Below are the code and all the weights of a small trained network. Each question names an input and a target symbol and asks about switching units off, where a switched-off unit gives its printed mean instead of its output.

import numpy as np


def w(rows, s, z=0):
    codes = np.array(rows[::2]) - 128.0
    scale = np.full(codes.shape[1], s)
    scale[-1] = z or s
    return codes * scale


def f(y):
    return y / 2 * (1 + np.tanh(0.7978845608 * (y + 0.044715 * y**3)))


def softmax(a):
    e = np.exp(a - a.max(-1, keepdims=True))
    return e / e.sum(-1, keepdims=True)


def log_softmax(a):
    a = a - a.max(-1, keepdims=True)
    return a - np.log(np.exp(a).sum(-1, keepdims=True))


def net(x, mask):
    ids = ['βγδθλμπστφψω'.index(c) for c in x.split()]
    T = len(ids)
    res = E[ids] + P[:T]
    u = 0
    for l in range(2):
        q, k, v = (res @ M[l].T for M in (Q, K, V))
        z = softmax(np.where(np.tri(T) > 0, q @ k.T / 3**0.5, -1e9)) @ v
        res = res + np.where(mask[u], z, O[l][:, -1]) @ O[l][:, :-1]
        u += 1
        y = f(res @ A[l][:, :-1].T + A[l][:, -1])
        res = res + np.where(mask[u : u + 12], y, B[l][:, -1]) @ B[l][:, :-1]
        u += 12
    return log_softmax(res[-1] @ U[:, :-1].T + U[:, -1])


Q, K, V, O, A, B = {}, {}, {}, {}, {}, {}
E = w([
[81,132,119,203,154,198,81],'β',
[81,143,75,183,165,186,181],'γ',
[101,49,7,89,159,19,54],'δ',
[146,135,96,245,105,98,151],'θ',
[115,57,96,137,107,63,174],'λ',
[161,38,156,160,180,67,205],'μ',
[120,38,108,178,152,81,26],'π',
[165,4,91,108,182,124,109],'σ',
[76,116,47,152,141,59,212],'τ',
[96,144,162,139,99,101,91],'φ',
[149,155,142,122,220,83,136],'ψ',
[112,124,163,75,175,68,88],'ω',
],0.021)
P = w([
[75,10,233,132,83,158,152],'0',
[157,114,76,164,103,142,132],'1',
[150,114,83,160,107,138,129],'2',
[148,113,96,154,110,126,128],'3',
[136,114,100,146,117,116,129],'4',
[128,111,105,151,115,116,123],'5',
[127,117,109,147,119,116,115],'6',
[117,115,115,141,122,109,113],'7',
[117,116,116,147,122,111,112],'8',
[114,115,126,142,124,97,112],'9',
[115,119,125,144,126,105,102],'10',
[109,115,128,145,128,106,95],'11',
[102,120,131,139,132,101,93],'12',
],0.013)
Q[0] = w([
[177,158,104,33,77,182,155],'L0H1',
[2,23,203,213,174,96,137],'L0H1',
[203,177,68,114,31,128,129],'L0H1',
],0.0068)
K[0] = w([
[245,192,72,199,142,163,57],'L0H1',
[2,14,182,126,108,197,234],'L0H1',
[175,187,88,120,164,105,112],'L0H1',
],0.0084)
V[0] = w([
[191,153,96,131,105,59,128],'L0H1',
[149,111,2,98,196,203,148],'L0H1',
[177,147,140,4,142,145,170],'L0H1',
],0.0078)
O[0] = w([
[91,124,62,116,130,103,142,49],'L0H1',
[35,181,122,76,153,59,200,68],'L0H1',
[111,128,123,115,202,255,90,7],'L0H1',
],0.0094,0.011)
A[0] = w([
[150,126,152,2,146,81,60,196],'L0N1',
[81,52,97,178,75,133,108,17],'L0N2',
[96,92,153,190,66,116,148,132],'L0N3',
[138,80,101,111,203,89,115,81],'L0N4',
[199,154,111,67,157,200,104,140],'L0N5',
[150,108,124,90,79,57,83,1],'L0N6',
[71,92,152,69,114,156,61,218],'L0N7',
[73,186,120,147,161,113,28,211],'L0N8',
[153,50,105,129,204,125,214,7],'L0N9',
[168,171,243,67,159,115,96,220],'L0N10',
[110,131,133,168,84,202,136,92],'L0N11',
[88,128,173,93,13,81,127,188],'L0N12',
],0.0082,0.0028)
B[0] = w([
[68,76,222,182,114,52,165,158],'L0N1',
[118,107,101,137,128,125,53,213],'L0N2',
[123,101,79,117,96,119,158,245],'L0N3',
[194,255,217,152,133,196,70,154],'L0N4',
[82,25,80,143,81,238,139,127],'L0N5',
[109,127,154,75,96,133,92,191],'L0N6',
[195,100,127,63,124,149,144,137],'L0N7',
[149,103,13,188,92,119,233,155],'L0N8',
[28,123,100,209,196,171,107,150],'L0N9',
[186,178,56,205,146,157,156,149],'L0N10',
[175,112,165,134,105,120,197,154],'L0N11',
[123,159,88,182,91,137,71,201],'L0N12',
],0.007,0.012)
Q[1] = w([
[134,166,239,51,129,161,146],'L1H1',
[146,201,154,27,142,146,139],'L1H1',
[142,98,84,2,110,176,136],'L1H1',
],0.0074)
K[1] = w([
[105,202,139,166,178,179,50],'L1H1',
[122,165,45,147,162,113,107],'L1H1',
[254,241,48,31,194,97,133],'L1H1',
],0.009)
V[1] = w([
[46,114,201,143,160,191,165],'L1H1',
[174,64,205,85,108,115,112],'L1H1',
[254,192,242,135,133,141,129],'L1H1',
],0.0081)
O[1] = w([
[117,180,96,212,113,91,48,46],'L1H1',
[142,209,45,112,126,186,138,252],'L1H1',
[156,167,2,121,156,119,165,43],'L1H1',
],0.011,0.012)
A[1] = w([
[56,164,98,77,126,73,190,63],'L1N1',
[99,101,194,155,112,62,151,229],'L1N2',
[52,178,207,117,102,114,150,174],'L1N3',
[172,174,196,194,51,96,141,166],'L1N4',
[78,143,123,83,160,82,144,193],'L1N5',
[197,248,132,60,80,249,120,110],'L1N6',
[97,131,85,90,44,120,57,109],'L1N7',
[124,174,51,188,185,163,65,63],'L1N8',
[167,70,123,210,142,65,157,146],'L1N9',
[50,148,117,23,178,142,8,253],'L1N10',
[137,159,175,234,114,175,229,123],'L1N11',
[90,176,155,254,130,118,88,69],'L1N12',
],0.0083,0.0055)
B[1] = w([
[128,166,71,116,38,150,2,135],'L1N1',
[130,156,5,134,168,166,184,231],'L1N2',
[148,194,129,111,153,195,124,180],'L1N3',
[187,162,124,128,139,141,142,253],'L1N4',
[199,45,80,179,157,18,103,129],'L1N5',
[125,181,197,128,110,93,75,203],'L1N6',
[95,51,208,127,119,95,226,189],'L1N7',
[104,108,252,74,173,83,137,196],'L1N8',
[113,92,84,107,209,131,59,210],'L1N9',
[11,241,172,168,139,142,140,144],'L1N10',
[66,157,194,214,123,39,109,210],'L1N11',
[108,93,91,8,59,150,120,226],'L1N12',
],0.0065,0.015)
U = w([
[134,129,164,206,100,165,108,221],'β',
[144,157,182,140,193,87,127,146],'γ',
[205,164,96,94,128,173,116,142],'δ',
[45,126,185,97,132,50,125,59],'θ',
[99,61,120,194,254,90,132,133],'λ',
[115,63,130,70,152,107,205,152],'μ',
[58,154,35,95,127,163,85,125],'π',
[164,116,131,224,101,42,137,172],'σ',
[131,168,172,102,34,136,132,19],'τ',
[141,61,185,115,123,76,32,1],'φ',
[102,111,115,92,184,229,80,137],'ψ',
[47,189,144,202,130,148,204,136],'ω',
],0.0073,0.0058)

Each question gives the input, a string of symbols that net reads in full, and the target symbol t.
The units are the heads (3 rows each of Q, K, V and O) and the neurons (one row each of A and B). Each row of codes is followed by its name. A weight is (code - 128) times the scale printed after its matrix; where a second scale follows, it is the last column's (O, A, B and U).
mask holds one flag per unit, layer by layer, with each layer's heads first. A switched-off unit (its flag False) gives its mean, the last column of its rows in O or B, instead of its output. The means were averaged over made-up inputs and are rounded, as every weight is.
A unit's drop is (log p(t) with every unit on - log p(t) with that unit switched off) / (log p(t) with every unit on - log p(t) with every unit switched off).
The circuit of an input: a set's keep is (log p(t) with only the set's units on - log p(t) with every unit switched off) / (log p(t) with every unit on - log p(t) with every unit switched off). Starting from the 12 units with the biggest drops (on a tie, the unit counted first), units are removed one at a time, each time the one whose removal leaves the highest keep (on an exact tie, the one counted first), for as long as the keep stays at least 0.8.
circuit, biggest first: the units of the circuit, biggest drop first
most important unit: the unit with the biggest drop
k most important neurons: the k neurons with the biggest drops, biggest first
k most important neurons of layer l: the k neurons of layer l with the biggest drops, biggest first
input ψ ω τ σ γ φ δ β δ θ ψ λ, target λ: 3 most important neurons : (L0N4 L1N12 L0N10)
input θ ω β μ θ σ π γ, target μ: circuit, biggest first : (L1H1 L0H1 L0N12)
input ω ω φ ω θ θ φ ω, target γ: most important unit : L1N8
input φ π θ, target δ: circuit, biggest first : (L1H1 L0H1)
input λ γ β β λ, target β: 2 most important neurons : (L1N12 L0N9)
input γ τ τ φ β β β β, target π: 2 most important neurons of layer 1 : (L1N12 L1N2)
input τ γ δ γ φ β β ω ψ γ, target ψ: 3 most important neurons of layer 1 : (L1N2 L1N3 L1N12)
input γ β σ β φ θ φ τ θ γ β γ β, target π: circuit, biggest first : (L1N12 L1H1 L1N2 L0H1)
input θ δ β γ β μ τ μ ψ, target μ: circuit, biggest first : (L1H1 L0H1)
input μ γ γ π, target φ: 3 most important neurons : (L0N9 L1N8 L1N2)
input β μ β γ ω, target σ: circuit, biggest first : (L1H1 L0N1)
input ω θ τ ψ, target γ: 2 most important neurons : (L1N8 L0N1)
input θ τ τ, target π: circuit, biggest first : (L1N1 L0H1)
input δ θ θ ψ μ, target ω: most important unit : L0N1
input β π β φ τ μ, target λ: 3 most important neurons : (L1N9 L0N9 L1N6)
input ω μ θ γ λ β γ γ, target γ: 3 most important neurons : (L1N8 L0N1 L1N6)
input ω ω θ, target γ: circuit, biggest first : (L1N8 L1H1 L0H1 L1N6)
input ω δ φ, target γ: 3 most important neurons of layer 0 : (L0N1 L0N7 L0N3)
input τ μ θ μ δ β ψ π θ λ γ β, target ψ: 2 most important neurons of layer 0 : (L0N9 L0N4)
input β β ω γ γ β τ β ω, target σ: circuit, biggest first : (L1H1 L0N10)
input σ τ β, target θ: 2 most important neurons of layer 1 : (L1N8 L1N12)
input ω θ θ π θ π β θ λ δ, target θ: 3 most important neurons of layer 1 : (L1N8 L1N7 L1N10)
input δ γ β, target ω: circuit, biggest first : (L0H1 L1N9)
input λ β γ φ β γ β λ β γ, target β: most important unit : L0H1
input ω τ μ μ β δ δ β π γ γ π μ, target γ: 2 most important neurons of layer 0 : (L0N1 L0N7)
input β β ω β σ τ μ, target λ: 2 most important neurons of layer 1 : (L1N9 L1N6)
